Below is a small trained network, with its code and all its weights. Each question gives an input and a target symbol and asks what happens when units are switched off, that is, made to give their printed mean instead of their output.

import numpy as np


def w(rows, s, z=0):
    codes = np.array(rows[::2]) - 128.0
    scale = np.full(codes.shape[1], s)
    scale[-1] = z or s
    return codes * scale


def f(y):
    return y / 2 * (1 + np.tanh(0.7978845608 * (y + 0.044715 * y**3)))


def softmax(a):
    e = np.exp(a - a.max(-1, keepdims=True))
    return e / e.sum(-1, keepdims=True)


def log_softmax(a):
    a = a - a.max(-1, keepdims=True)
    return a - np.log(np.exp(a).sum(-1, keepdims=True))


def net(x, mask):
    ids = ['αβγδεζηλξστψω'.index(c) for c in x.split()]
    T = len(ids)
    res = E[ids] + P[:T]
    q, k, v = (res @ M[0].T for M in (Q, K, V))
    z = softmax(np.where(np.tri(T) > 0, q @ k.T / 2**0.5, -1e9)) @ v
    res = res + np.where(mask[0], z, O[0][:, -1]) @ O[0][:, :-1]
    y = f(res @ A[0][:, :-1].T + A[0][:, -1])
    res = res + np.where(mask[1:9], y, B[0][:, -1]) @ B[0][:, :-1]
    return log_softmax(res[-1] @ U[:, :-1].T + U[:, -1])


Q, K, V, O, A, B = {}, {}, {}, {}, {}, {}
E = w([
[132,177,61],'α',
[104,117,181],'β',
[165,120,235],'γ',
[167,199,4],'δ',
[116,229,45],'ε',
[106,109,208],'ζ',
[91,209,133],'η',
[227,42,138],'λ',
[207,32,193],'ξ',
[105,132,149],'σ',
[107,116,183],'τ',
[129,98,170],'ψ',
[188,108,80],'ω',
],0.019)
P = w([
[214,217,158],'0',
[72,133,21],'1',
[81,134,11],'2',
[91,131,3],'3',
[93,129,1],'4',
[88,128,8],'5',
],0.0089)
Q[0] = w([
[2,90,138],'H1',
[153,203,123],'H1',
],0.024)
K[0] = w([
[199,255,227],'H1',
[38,125,81],'H1',
],0.016)
V[0] = w([
[50,139,188],'H1',
[165,4,190],'H1',
],0.017)
O[0] = w([
[1,99,130,2],'H1',
[142,66,108,15],'H1',
],0.022,0.0047)
A[0] = w([
[125,123,185,247],'N1',
[192,91,108,64],'N2',
[138,93,117,122],'N3',
[126,190,109,61],'N4',
[73,109,135,71],'N5',
[112,71,129,78],'N6',
[94,133,102,207],'N7',
[141,111,248,103],'N8',
],0.014)
B[0] = w([
[114,130,6,202],'N1',
[87,164,135,249],'N2',
[149,103,169,166],'N3',
[109,56,178,214],'N4',
[100,125,204,170],'N5',
[102,137,200,167],'N6',
[186,150,96,195],'N7',
[118,110,205,146],'N8',
],0.014,0.02)
U = w([
[143,123,146,213],'α',
[114,116,84,204],'β',
[160,25,119,176],'γ',
[174,102,189,22],'δ',
[102,158,205,1],'ε',
[72,53,163,163],'ζ',
[60,217,99,57],'η',
[238,29,107,119],'λ',
[177,4,186,55],'ξ',
[123,156,2,118],'σ',
[122,110,87,190],'τ',
[194,1,4,197],'ψ',
[182,177,71,127],'ω',
],0.0091,0.0089)

Each question gives the input, a string of symbols that net reads in full, and the target symbol t.
The units are the heads (2 rows each of Q, K, V and O) and the neurons (one row each of A and B). Each row of codes is followed by its name. A weight is (code - 128) times the scale printed after its matrix; where a second scale follows, it is the last column's (O, A, B and U).
mask holds one flag per unit, heads first, then neurons. A switched-off unit (its flag False) gives its mean, the last column of its rows in O or B, instead of its output. The means were averaged over made-up inputs and are rounded, as every weight is.
A unit's drop is (log p(t) with every unit on - log p(t) with that unit switched off) / (log p(t) with every unit on - log p(t) with every unit switched off).
The circuit of an input: a set's keep is (log p(t) with only the set's units on - log p(t) with every unit switched off) / (log p(t) with every unit on - log p(t) with every unit switched off). Starting from all 9 units, units are removed one at a time, each time the one whose removal leaves the highest keep (on an exact tie, the one counted first), for as long as the keep stays at least 0.8.
circuit, biggest first: the units of the circuit, biggest drop first
k most important neurons: the k neurons with the biggest drops, biggest first
drop of u: that unit's drop, to one decimal
input δ ψ ζ β, target δ: circuit, biggest first -> (H1; N4)
input ε η ζ, target ε: most important neuron -> (N4)
input ξ ζ γ ε ω ξ, target ξ: circuit, biggest first -> (H1; N6; N1)
input ω σ γ ψ ε ζ, target ω: circuit, biggest first -> (H1; N4)
input ζ ζ σ, target ζ: 2 most important neurons -> (N5; N6)
input ω ζ ζ ω γ, target ω: circuit, biggest first -> (N4; H1)
input ω ψ ψ ψ, target ω: circuit, biggest first -> (H1; N2)
input ξ ξ ζ ζ β ζ, target ξ: 3 most important neurons -> (N3; N6; N1)
input ψ ψ ζ σ ψ, target ψ: 2 most important neurons -> (N2; N5)
input σ γ σ ψ, target σ: 2 most important neurons -> (N4; N3)
input λ ζ ω ζ, target λ: 2 most important neurons -> (N3; N1)
input ε ψ λ ψ σ, target ε: drop of N7 -> 0.1
input ζ λ β, target ζ: drop of H1 -> 4.3
input η ξ β, target η: drop of H1 -> 1.9
